The rows lie along a hidden order. The number after each row says roughly how far along it the row is, from 0 to 9. A new part has a new order.
(in the rows, 128 means zero)
[150 137 152 131 153 140 127 111 129 130 119 130 53 97 185 117 166 120 109] : 8
[121 117 109 116 124 121 117 133 122 158 126 141 137 131 117 118 119 121 119] : 4
[137 115 98 84 132 119 103 128 120 158 101 155 75 117 160 121 129 121 100] : 3
[124 139 165 104 161 108 98 122 138 113 105 195 115 119 194 103 154 168 128] : 7
[101 140 92 175 131 145 128 120 144 185 127 71 87 165 65 94 162 65 148] : 3
[178 117 146 51 98 102 114 135 90 85 146 209 157 109 202 190 59 225 75] : 5
[134 148 120 149 103 163 119 130 117 147 134 72 85 131 121 125 138 67 95] : 4
[162 142 109 127 86 157 105 132 103 132 139 98 73 125 155 159 120 93 74] : 4
[138 146 107 156 109 157 119 127 124 155 139 72 91 142 103 126 143 73 107] : 4
[155 123 95 118 96 135 126 129 105 155 134 76 97 135 125 155 105 107 84] : 2
[132 123 173 92 172 107 104 118 143 114 106 218 124 103 198 98 152 190 144] : 8
[101 122 130 107 147 108 102 134 135 135 108 188 130 126 156 92 136 137 131] : 5
[127 109 91 114 97 128 116 135 123 167 130 103 166 137 83 129 91 118 122] : 1
[154 139 173 120 151 133 130 110 119 99 133 149 76 95 197 137 156 149 100] : 9
[88 123 130 106 161 95 116 131 149 135 107 206 159 138 138 87 137 160 148] : 4
[114 110 67 122 103 132 104 128 129 180 112 90 120 135 94 109 104 78 127] : 0
[133 110 101 116 83 129 123 137 109 165 143 117 175 139 96 142 82 122 119] : 2
[115 131 238 110 156 104 110 123 139 121 116 189 146 124 166 101 137 167 136] : 7
[122 112 107 81 147 103 87 135 126 134 87 214 98 104 193 97 134 145 110] : 3
[113 122 139 90 148 95 108 129 131 120 112 215 142 124 164 105 122 180 128] : 5
[141 126 167 93 128 110 117 125 117 106 134 191 162 120 166 138 107 186 111] : 7
[108 115 97 81 141 98 85 144 131 129 93 201 127 116 175 101 121 150 124] : 2
[157 140 122 149 99 167 134 126 115 152 156 68 102 127 111 145 128 78 99] : 5
[100 123 121 114 132 102 124 134 139 130 129 165 171 147 111 107 109 163 147] : 3
[138 116 84 117 111 125 119 133 111 154 115 119 82 131 133 134 114 98 112] : 1
[149 141 101 129 106 147 105 127 113 145 129 104 70 131 147 141 136 92 86] : 4

Part 2:
[112 155 100 135 134 146 122 122 129 132 114 125 119 127 80 151 150 131 172 147 133 118 89 148 172 121 123 131 161 132 99 91 128 204 138 130 152 136 127 109 146] : 4
[103 166 99 144 124 155 105 125 130 130 122 134 126 148 72 158 145 125 153 160 144 95 111 155 184 121 118 163 141 123 100 85 127 196 132 137 163 152 119 106 161] : 1
[136 102 153 129 122 152 126 125 132 132 141 137 133 126 168 137 114 118 130 129 127 107 148 121 84 135 125 143 107 125 151 180 131 76 120 121 97 149 121 123 113] : 5
[137 153 105 124 130 113 128 118 119 122 97 110 126 115 108 72 118 131 121 107 126 184 119 120 154 138 133 85 158 154 122 74 138 167 138 139 148 87 146 154 121] : 7
[120 144 85 131 124 129 118 130 126 120 101 116 128 116 68 79 134 139 160 133 133 144 81 145 181 134 143 107 152 133 113 59 136 220 137 142 174 97 150 121 151] : 5
[142 151 112 121 124 111 123 115 119 121 104 110 129 114 121 69 112 132 112 98 124 181 131 122 156 146 137 84 152 149 128 76 145 161 130 145 146 82 152 156 121] : 7
[153 110 136 111 137 101 148 125 122 128 123 112 127 100 160 82 115 133 94 95 107 191 130 98 96 139 131 77 143 156 137 138 128 111 130 123 107 92 146 158 96] : 9
[102 154 85 129 138 139 131 124 127 131 98 116 117 116 52 112 148 134 178 144 128 143 71 145 168 119 125 118 175 140 87 68 114 227 145 127 166 113 130 114 129] : 4
[90 176 102 149 119 167 106 124 131 133 107 130 123 153 53 152 143 117 188 162 145 99 106 158 199 117 122 167 158 135 90 68 120 224 134 132 174 148 107 93 166] : 0
[114 153 97 137 126 144 115 123 128 127 121 127 123 131 87 132 148 134 164 154 135 112 96 154 179 130 130 142 150 127 107 83 128 190 131 138 161 131 129 110 169] : 4
[111 128 113 130 129 140 126 131 133 132 129 132 124 126 94 155 146 129 164 147 130 104 102 145 140 120 125 145 155 122 116 128 117 169 132 124 150 146 122 106 139] : 4
[94 114 134 135 129 150 130 144 139 136 144 145 126 138 94 170 146 122 175 162 135 80 125 138 122 104 120 167 126 106 113 168 107 141 131 108 124 173 100 89 131] : 2
[109 162 91 147 113 148 110 122 131 133 110 120 124 127 56 114 139 126 189 153 133 120 86 158 197 135 135 150 168 139 103 64 131 238 129 138 178 125 127 99 163] : 2
[116 107 126 131 127 137 127 132 136 132 142 135 127 123 108 148 134 126 158 149 129 102 103 138 114 122 125 147 128 119 125 158 122 144 128 118 113 159 119 104 130] : 4

[119 139 130 126 105 118 130 116 126 128 117 131 129 128 132 126 133 125 127 148 124 130 128 121 129 135 133 128 137 130 125 122 127 127 139 130 127 138 131 144 131 130 129 126 119 127 123 132 134 153] : 0
[175 122 128 149 171 130 114 130 131 127 170 119 126 137 90 131 109 69 124 99 158 125 131 153 103 76 117 127 69 105 148 152 146 133 159 132 137 95 110 14 141 113 111 123 128 128 158 70 196 40] : 9
[192 88 129 149 161 159 122 88 134 111 160 127 120 136 130 134 114 133 130 132 143 125 128 154 115 87 115 110 90 108 150 109 140 135 191 141 126 108 128 77 106 126 121 129 141 130 149 76 187 5] : 9
[118 136 129 127 113 122 129 129 126 132 123 128 129 128 124 127 130 110 127 132 127 130 128 123 129 133 132 127 139 130 125 129 128 126 127 127 129 133 127 122 133 127 128 126 122 127 125 132 128 144] : 0
[155 113 135 147 62 147 134 19 125 114 118 144 120 136 181 130 132 160 130 219 116 132 125 134 130 123 131 68 128 127 140 64 133 129 230 152 110 155 152 173 88 143 134 122 119 127 122 92 191 86] : 8
[84 183 132 125 69 86 124 128 118 146 104 131 135 129 104 121 137 59 119 154 130 135 132 110 124 135 146 117 123 136 120 144 132 122 125 123 134 145 120 113 161 123 123 119 94 124 115 132 153 223] : 5
[133 125 132 136 95 132 130 82 126 124 121 135 125 132 147 128 130 131 128 171 124 130 127 130 129 126 132 103 125 128 133 98 131 128 175 137 121 141 137 141 112 133 130 124 122 127 125 115 157 120] : 2
[188 95 130 152 147 153 123 85 133 113 160 128 120 138 133 134 112 127 129 144 142 125 128 155 114 82 115 101 86 108 150 108 143 133 203 144 124 111 129 72 106 127 120 125 137 129 152 68 193 10] : 9
[128 122 129 126 116 134 132 112 128 126 118 132 127 128 145 128 131 151 130 148 120 129 127 125 134 139 129 116 143 132 125 111 124 128 137 132 123 138 138 161 118 133 133 129 130 128 122 133 119 131] : 1
[123 154 127 127 144 110 120 166 127 137 140 121 132 128 87 126 123 79 124 91 143 128 131 130 116 110 129 146 104 123 130 169 134 128 103 119 139 113 110 86 158 117 118 124 120 127 139 122 142 137] : 4
[105 136 133 127 57 127 138 70 123 126 94 141 126 128 172 125 142 156 130 197 107 133 125 115 142 152 139 91 160 141 122 81 121 126 163 137 115 166 150 205 106 143 139 127 114 127 107 138 125 183] : 7
[137 119 130 132 105 134 131 93 127 123 122 134 126 129 150 128 129 144 129 164 121 130 126 127 133 130 128 110 136 129 130 105 127 128 157 134 121 138 136 152 114 135 131 128 128 128 125 123 137 119] : 2
[152 98 131 135 91 154 139 54 129 115 114 140 121 129 186 131 134 190 134 189 110 129 123 130 142 143 128 96 156 133 131 69 122 129 180 144 111 153 152 209 85 147 140 128 134 129 117 124 132 103] : 7
[87 163 132 120 72 101 133 110 120 139 94 137 132 126 139 121 141 115 124 170 114 135 129 108 140 153 143 110 152 140 119 121 123 122 130 128 125 158 137 175 134 133 132 124 104 125 106 144 128 216] : 6
